Each row has a class, written as a number after it.
[-42  13  28  60  27 -55  32 -44  -2  -8  48  32  20 -10  29   4  -9 -15
 -48 -21 -29  27  10 -26  59 -22  34  14   8 -17  39 -36  60 -49   2 -26
  43] -> 9
[-38   8  13  -1  63 -38 -26 -21  16  30  10  10 -44  -7   4 -54 -49  89
  30  15  14 -45  46   4 -41   2 -33 -69  22  35 -25 -19   5 -85 -83 -29
  48] -> 3
[-39  55   1  64  17   3  15 -70  23  20   5  12 -16 -23  44 -22  -2 -69
  -8 -31 -40  11  10 -65  -5   9  28  16 -35  17  -6 -36 -21 -34 -13 -18
  34] -> 9
[-21 -32   7  -5 -20 -37  28 -10 -43 -22  63  14  29 -16 -52  27  -3  48
  16 -33 -22  40   8  20  10   3  -5  22  46 -20 -16  38 -12 -19   3  -4
   3] -> 11
[  2 -62 -11   5 -21  -4  26 -33 -38  17  85  15  -9  -6  47 -32 -12  29
  22 -39 -64  50  27  33  37 -44  17 -88  -1 -49  27 -35 -25  -9 -27  34
  -9] -> 11
[-22 -30 -14 -82 -30  16  -1  40   6  18  21 -34   9  10 -30  -3 -12  44
  13  30  24  25  28  72   4 -41   5   4   5 -31   9 -19 -16 -13  18   3
 -15] -> 4
[-19  75 -18   5  -6 -10  22 -11 -28  19  25  13  83 -10   2   0 -23 -18
 -38  -5  24  12  -8  -5 -24 -10 -26  31  19   5  32 -23 -11 -36 -21 -55
  11] -> 9
[ -2  36  -1  50 -25 -67  18 -37   2  11  44 -36  -9  14 -30   6 -38  10
 -67  15 -73 -15 -27 -37 -40  11 -28 -35  36  32   3  19  13 -32  20  -7
  28] -> 2
[-13 -36   9  42  31 -37  22   1 -19  -8 -31  24 -20 -20  83 -28 -34  -8
  30 -19  32  36   9  -6  31  10  29  14 -12 -13 -21 -59 -50  48  10   6
  11] -> 7
[ 33 -21  18 -24 -15 -68 -29  -6  18   7  22 -27   2  -1  41   3  54 -44
 -42 -18 -15 -38  19 -76  33 -21 -13  19 -15   2  -1 -33  38  21   0  -2
  -7] -> 10
[-33  42 -39  50 -25  51  47  -7 -11  50 -50  21  12 -17  35 -50  27 -16
 -75 -15   6   8 -24  38  37  32  77  -8 -50  49  44  25  18 -26  -5 -13
 -18] -> 0
[ -8 -40   6 -65 -42  69  17 -23  14 -21 -17   0 -21 -10   4  16   6 -45
 -16  -3  11  12 -11 -37 -15  72 -21 -74   4 -12  12 -35 -30  -6   0  30
   6] -> 1
[-24  36   1  -5 -21  13   1  14 -13  27  15   5  -7   3  45 -11  -6 -29
 -39 -18   2  36   6 -28  -3 -14  53 -35   6  -4  -4 -42  16 -10  24  11
   6] -> 1
[-21  -6 -29 -95  36 -24 -26  13   1  16  36 -23 -16   7   9 -19 -49  15
  14  17  49  26  21   2 -14 -33 -30 -62  42 -34   9 -54 -23 -44   0  45
 -29] -> 2
[-29  42  37  69  14 -56  -2  18  10  10  18   2 -34   1   3  26 -67   4
   5 -19  -5  11   1 -66  13   1   1 -22  23 -29  16 -45  -1 -32 -38 -46
   0] -> 6
[-18  56  -5  -6  10 -23 -11  11 -13   9 -20 -41  46  44  -9 -16  -6 -41
 -31   3   0   3 -11 -83  -6   3 -13 -42  11 -16  21 -22   6  18  -9   6
   5] -> 9
[-15  14 -34 -26   5  42  -5  47 -24  38  -8   2  42   4  10 -24 -24  -4
 -16   5  41  40 -15  -8   1 -22  35 -80  -2 -11   0 -12 -17  22 -13  19
 -22] -> 1
[-60  45   3 -13   1 -28 -15   6  22 -17 -17 -25   0   7  29 -11 -17  13
  18 -32  49  -2  27 -35 -16   3  -3  60 -11 -26  -2 -75 -24  35 -21  12
  -1] -> 7
[-19  23   3  31  17 -28 -43   1  30  24  32 -13 -27 -17  15 -30 -18 -24
  34   9  -2 -28  40 -51  14  -4  41   4   9   9 -64  -8 -13   0 -49  70
  23] -> 5
[-13   3  48 -36  21 -20 -11 -14  10 -11  16   1 -18  17  39  16 -29  -9
  22 -19  23 -17  18  14   4 -81 -27  23 -28 -21   3 -25 -24  14 -28 -35
  -6] -> 0
[-31  -5  -3  15 -31 -24  31  -5  21  32 -37  17  -1 -41  -1  12 -10  20
  14 -22  -2  11   6  29  44  10 -22  85 -49 -10  35 -25 -10 -15 -40  -5
 -44] -> 4
[ -5 -46   0 -50  -2 -42 -20   4  38 -14 -30 -14  -4   4   8 -22 -42  40
  65  49  -8  -8  -6  28  19 -42 -33 -23 -17  -7   3 -10 -58  26   6  37
 -24] -> 7
[-44  28  32   6   7 -56   2  24 -12  11 -11  -9 -28   7 -34 -19 -40  79
  21 -16  11 -33  -2  32 -13  33 -27 -54  33 -20  17 -33  27 -63 -42  10
  13] -> 5
[-44  32  -8 -34 -19  -4 -49  -7  32   5 -52 -21 -19   9   5 -24 -37 -27
  50  11  -4 -45  22 -56  29  33 -22   0 -16   1 -13 -54 -28   1 -40  34
  -6] -> 9
[ -5  49 -24  29  26 -40 -17  19 -17  30  -5 -31 -15   0  37 -47 -44   8
 -24 -27 -27  15  19 -44 -22  16  -9 -29  -1  -5  -2 -41  -1   3   7  43
  16] -> 8
[ -8  -5  40  12 -31 -27 -16  -9   0 -16  -6 -14  23 -16  -3   2 -60  18
 104  49  -8 -11  21 -57  32 -42 -36 -46  55 -14 -33 -37 -41  46 -62 -21
  24] -> 5
[-18 -41 -52 -63 -18   6  25  -7 -16  40  -3   2  22  -6  34  -2  -4  -7
  -4  -3  35  62  15  -5 -54 -35  36 -48   9 -14  -6   9 -40  -6  23   9
  -2] -> 1
[ -3 -51  -7  -8   5 -15  23   6  18  25 -22 -20 -39  19  43 -16  18 -49
   9  -2  -8  34  10 -61  25  24  23  -9  -7 -36  -8 -14 -20  -3 -22  59
 -14] -> 6
[-15  -5  10  99  28 -69  21 -40   1  25 -30 -29  -6  28  47 -76 -48  78
  21  -5  -5  27 -14 -10 -66   6  36  -4   3 -26  -7 -12 -49  76   7  28
  41] -> 7
[ -4  30 -21 -14 -51   5   4 -32  43   3  51 -14 -28 -40  15 -53 -49  -8
  28   2  -4 -39   2 -56 -21 -16  10 -42  29 -11   3 -81 -64  -4 -15  77
  10] -> 5
[-14  47 -17 -19 -10 -10 -54   7 -19  16  28   2   4  -7  18  37 -59 -67
  37 -30   2  15  25  -3 -21  21  -8  54  -2 -39 -25 -39 -57 -16   5   9
  -7] -> 9
[ 13 -45  20  11 -30 -76  -3  -5 -44   9 -22  15  -7   1  50  10 -26   5
  25   8  13   2  28   8   6  44 -18 -26  37 -25  37 -11   7   9 -22   2
   1] -> 5
[ 15  57  15   5 -11  16 -17 -31  21  -1  65  17  24 -47  12  -6  60 -46
 -11  -6  -5 -28 -17   7 -38   2  51  -6  34 -32  -2  -7  23 -42  -2  21
  29] -> 5
[-38   3 -32 -50 -22 -13  37 -49  18   6  18   0 -14 -12  51 -93  21  23
  -4   6 -11   7  20 -43 -18 -12  54 -52  38  23 -14 -33 -15 -38   6  28
  36] -> 11
[-31  -2 -16 -26  28  -5  15 -32   4   0   9 -17   5 -31 -29 -14 -14  33
  39 -17 -23   8 -27  11  -6  16 -29  -3  23 -31 -40 -37 -20 -34  -6  36
   8] -> 2
[-36 -55  -8  47   6 -38  36 -67  58   4  35 -19 -65  -2  -1 -10 -72  24
 -31  32 -25  40  28 -41  24 -39 -17 -34 -11  42  31 -27 -14 -31   7  15
  10] -> 2
[-11  14  23  19  41 -31  34 -13 -13  11  55 -24   5   3  -7   0  -2 -24
 -44 -12   1  22  40 -67 -13  18 -60 -25  15  33  -1  -4  -6 -40 -59  19
  26] -> 5
[-16 -16  20  29 -22 -20  26  -7 -10 -31  57  35 -20   3   2  22 -34  20
 -25   3 -68 -61  -3  51  39  19 -27  13 -13  28  10  10  38 -56 -41 -49
  25] -> 6
[ -3 -17  23 -15   5 -33  29  10  24  15 -44 -30 -73  25   3 -29 -50  16
  26  10  42  13  22  -9 -70  -9 -32  38  -5   8 -61 -20 -69  16  14  14
  11] -> 4
[  3 -48  25 -41   7  -2 -59 -18 -30   2 -51 -25 -26  20  57  -9 -22 -11
 102   8   6 -29  27  16 -11  -2  19 -14  -5 -22 -57  14 -71  82   3 -28
  16] -> 0
[-30  45  25 -16  27 -73 -38  17  55  21  10 -46  -1 -12  42 -22 -13 -23
  18  18 -22  -1   1 -80  35 -23  14  -1  12 -12 -36 -69 -42  -6 -16  38
  17] -> 7
[-19  -9 -64 -16 -28  -8 -23  -7  36  55 -91 -43  11 -55   9 -34 -21  18
  63  31  -2  -9  37 -65   9  -5 -36 -37 -14  31 -16 -23 -73   7 -53   0
 -15] -> 8
[-17  -8 -24 -75  -7   0  -2  21  -4  14 -27  20  -5   9  30 -84 -21   0
  26  41  44 -21   4 -17  20  10  23  -8  10  37 -37  31 -21   0 -34  31
 -20] -> 10
[-58 -15 -10  -3   7   3  72 -47   5  -8   0  19   1  10  -8 -28 -18   4
   6 -32 -51  38 -11  20  46 -14 -18  42 -50 -12  27 -20   4 -42  -5  49
  -4] -> 9
[ 11 -11  -2  18  26 -17  43   4   0 -30  28  36 -41 -22  42  29 -17 -98
 -51 -57 -11  46  -8 -42   7 -12   1  16 -42 -31  11  -7  -4 -13  18  42
  -9] -> 8
[-13  30  15  51  19 -47 -36   1   9   1 -37  15  14 -16 -50  34 -26 -27
  32  -1 -15 -23 -16 -54  34   5 -15 -17  -4  -6 -17  31  -7  -7 -32 -12
 -16] -> 9
[ 17 -47  19  -4 -47 -33  10 -12 -39  30  -4  -7  -9   8  46   8   1   7
   4   5 -51  11  40  -4  10 -46 -26 -39   7  26 -42 -15   1  12   8 -18
  14] -> 1
[-25 -42  20 -13 -37  -3  -6   9  -3  64 -70 -17 -27  27  28   5 -32   6
  78  34  23  35  14  28 -32  44 -13  28   3 -11 -13  10 -66 -14 -67 -37
   3] -> 3
[  1 -29  -9  17  41 -21  60  26 -29 -12  29  20  -2  14  22  -3  -2 -15
 -66 -35  68   2 -12 -18  -8   2  12   4  -1 -10  33 -16   4  -1  -8 -24
  -6] -> 6
[ 24 -47  -3 -68   6 -40 -19  24   0  31 -17 -14 -18   6  41  -3 -23 -41
  50  28  20  24  21  -8 -16 -14   0   5   2 -36 -35  10 -70  29  -1  39
 -21] -> 4
[-12 -51  -9  26 -85  -6  76 -44  10 -22  27 -16  -1  18  -1 -27   5  40
 -61   3 -51 -28  -7  -3   5 -41   3 -35  -5 -13  74  14  30  20 -21  17
  25] -> 8
[  45  -25   17   76  -60  -16   12    0   15   21   36    2  -46   18
  -60  -15  -45   45  -59   26  -34  -18  -34   11  -10   13   -5 -103
   24   -1   66   32   11  -25   -5   48  -16] -> 3
[ 17  -3  57   2  -1  39 -18  30 -49  15  49  22 -23   1  17   5  14 -36
  41 -12   5 -24   3  59  15 -18  11  54   0   6 -53  -6 -34  -1 -22 -44
   4] -> 3
[-29  -8  19 -40  -1   1  13 -44  29 -31  31  -8  24 -34  18   5  19 -14
   8  16 -47  23   0 -35  50 -10 -19 -59   2 -11  54 -47 -23 -26   0 -10
   5] -> 7
[  0  10   5 -41 -36 -26 -47 -20   9  12  15  -9  10  -3  35 -11 -13  19
  37  -7  -9 -50   3  39 -36  27   3  47  -8 -67  37 -30 -14  38 -21  14
  -6] -> 4
[ 21 -31  23  68  48   2 -13   7 -55  33  23   1 -25  28  22 -25 -30  39
  26 -12  22  44  49  10 -33 -43   3 -87  17 -26 -19 -15  -3  20 -35 -28
  20] -> 3
[  3 -42  27 -20  51 -54   9  -2 -14 -10  47   4  27 -37   8  47  -3 -50
  11 -25 -36   5  -2 -46  53  12 -27  15 -12 -38 -15   0 -28  13 -38  -7
  11] -> 4
[  1  39  40   6  12  -3  15  11  32 -36  92  35 -61  19 -15   6 -55 -34
 -25  19  -4   3  -3 -15 -14 -56  -1  -4  15   9   8  18  -1 -61  11   7
 -17] -> 6
[ 27 -36 -14  15 -27 -82  -9   2  16  23 -94 -15  31  -6  55 -21 -32  39
  43  40  57  17  29 -15 -38 -30 -30  85  25 -20 -23 -12 -21  77  -4   7
   9] -> 8
[ 22 -49   1  -3 -26 -45 -23  24  29  12 -64 -20 -43  -4  17 -20 -22  -5
  25   9  20 -26 -12 -16   8  50  29  16  -7 -42 -19 -31 -29  67  21  67
 -11] -> 4
[ 16   4 -10  -4 -12 -39  10  26   0  47  -5  -6  40  -7  39   0  41 -41
 -21  19  35  39  18 -19  22 -64  13 -22   6 -17  41 -17  21 -10 -24  15
 -34] -> 5
[-43  48  47  21  40 -39 -33 -21  48   4  35  22 -13  10  49   4 -34 -24
 -19   3  14  12 -10 -17 -10  35  10 -28 -20 -40  93   2 -10 -34 -72   5
 -10] -> 7
[-13  59   8  23 -83 -37 -13 -26  21  21 -41 -35   2  17  27 -27  35  31
  10  19 -47   1   8 -13 -29 -58  23 -45   7 -16  51 -21  15  14  30 -16
 -25] -> 7
[ -3 -52   9 -28 -28 -37  51 -30   1   1 -11 -10  16 -29  27 -17 -41  12
  73  21 -26  14  -5 -16  14  -2 -49 -11  37 -20 -28 -56 -59  -4 -35  27
  36] -> 5
[  -5  -47   -4 -105  -13  -10   -4   40  -31    2   21  -13  -26   17
   30   -4  -28   -5   30  -23   42   54   31   48   -7   38  -33   53
   13  -19  -26  -58  -67  -12   30   42  -20] -> 11
[-20 -25 -51  -4   9 -31  25   7   1  13  10 -33   4   6 -25 -48 -28  80
 -14 -23 -48 -42 -31  63 -32 -52  -3  -4 -52   4  11  17 -12   4  23  21
  18] -> 8
[-64 -56   4 -98   9 -32 -44 -21  69  -6  29 -24 -54  17   1  -2 -55  12
  61  80  18 -15  22  -5  28 -76  28 -37  18   3  12   6 -32 -33  -5  -1
  -5] -> 2
[ -18  -31  -13 -110  -36   18  -33   23  -11   25   31   43  -28  -26
   99   13  -35  -59   13   -7   61  -15   47   28   -1   59   15   16
   24  -24  -54  -53  -40  -48  -63   47   13] -> 1
[-11  -4  -4 -57 -46 -13  33  13  23  -8 -19   7 -29 -24  20  14 -21 -57
   9  -8  29   3  17 -62  14   8 -24  20   5 -29 -17 -49 -43  -3 -36  33
 -24] -> 4
[-54  -4 -21 -98 -12  19 -11   5   5  30  14 -19   8  18  40 -12 -18 -10
  18 -24  38  13  -9   5 -60  28  42  16   4 -57 -17 -32 -46   0 -17  47
  21] -> 1
[ -1  53  22   8 -36   0   3   7  24  13   2  -4   2   6  11 -43 -74   6
  26  28  13 -14 -19 -19 -28   5 -13  36  14 -23  -8 -29 -55  45 -45  25
  -1] -> 4
[-27 -40  31 -10  10 -54  68   4  20  26 -93 -32 -17  36  47 -27 -35  29
   6  15  48  60   2 -43  20 -75 -11 -49  10 -25  -4 -51 -18  12 -21 -18
  12] -> 0
[-18 -39  36 -39  -9 -32  20 -22   7 -29  35  18   2  16  14 -24  32 -15
  -1   3  13 -30 -16 -64  36 -22  19 -55  19 -14  47  28 -11  22 -58   0
 -14] -> 11
[  0 -67   2  24 -21 -28  20  -5  14   3  19   7 -72  23 -12   8 -69  -5
 -22  -9  -7  -3   3   0  -7   0 -18 -17 -57  30   6  47 -36  -4 -19  -6
 -18] -> 10
[-32  13   9  21  -2 -23   3   1  20 -23 -28  36 -62  15  34 -15 -82 -16
  54 -15  21 -52 -17 -26 -38 -32  17  53 -36  10 -54 -18 -38  34 -41 -25
  24] -> 3
[-21  38  20  47  49 -43  34  -4  43  17 -18  -9  36 -19  -4 -16  40  -6
 -66   1  46  11  -8 -73   1 -15  23  39  -4   9  14  -8  35   7 -24 -32
  20] -> 4
[ -49   70   25   43  -26    3    3  -48   37   22 -114    4  -25   13
   13  -48    2  -22   51   33    4    3  -17  -44  -42   29   42   17
    9   18  -17    9  -16  -16    5  -33   21] -> 9
[ -2   0   6 -70 -27 -27  -3 -42 -28 -53  -5  15  -8 -24   6  21 -42  21
  48 -27  -2 -52  16 -14 -35   4 -50 -60  56 -41 -35 -17 -25  -8 -13 -13
  24] -> 0
[-46  49   7  74  49 -37 -11 -16  19   4  -1  -1  53  16 -57   4 -27  30
 -49  -2 -25  -4 -32  -4  38 -12  -9  -5 -54  18  97  20  52 -16  -7 -46
  -9] -> 9
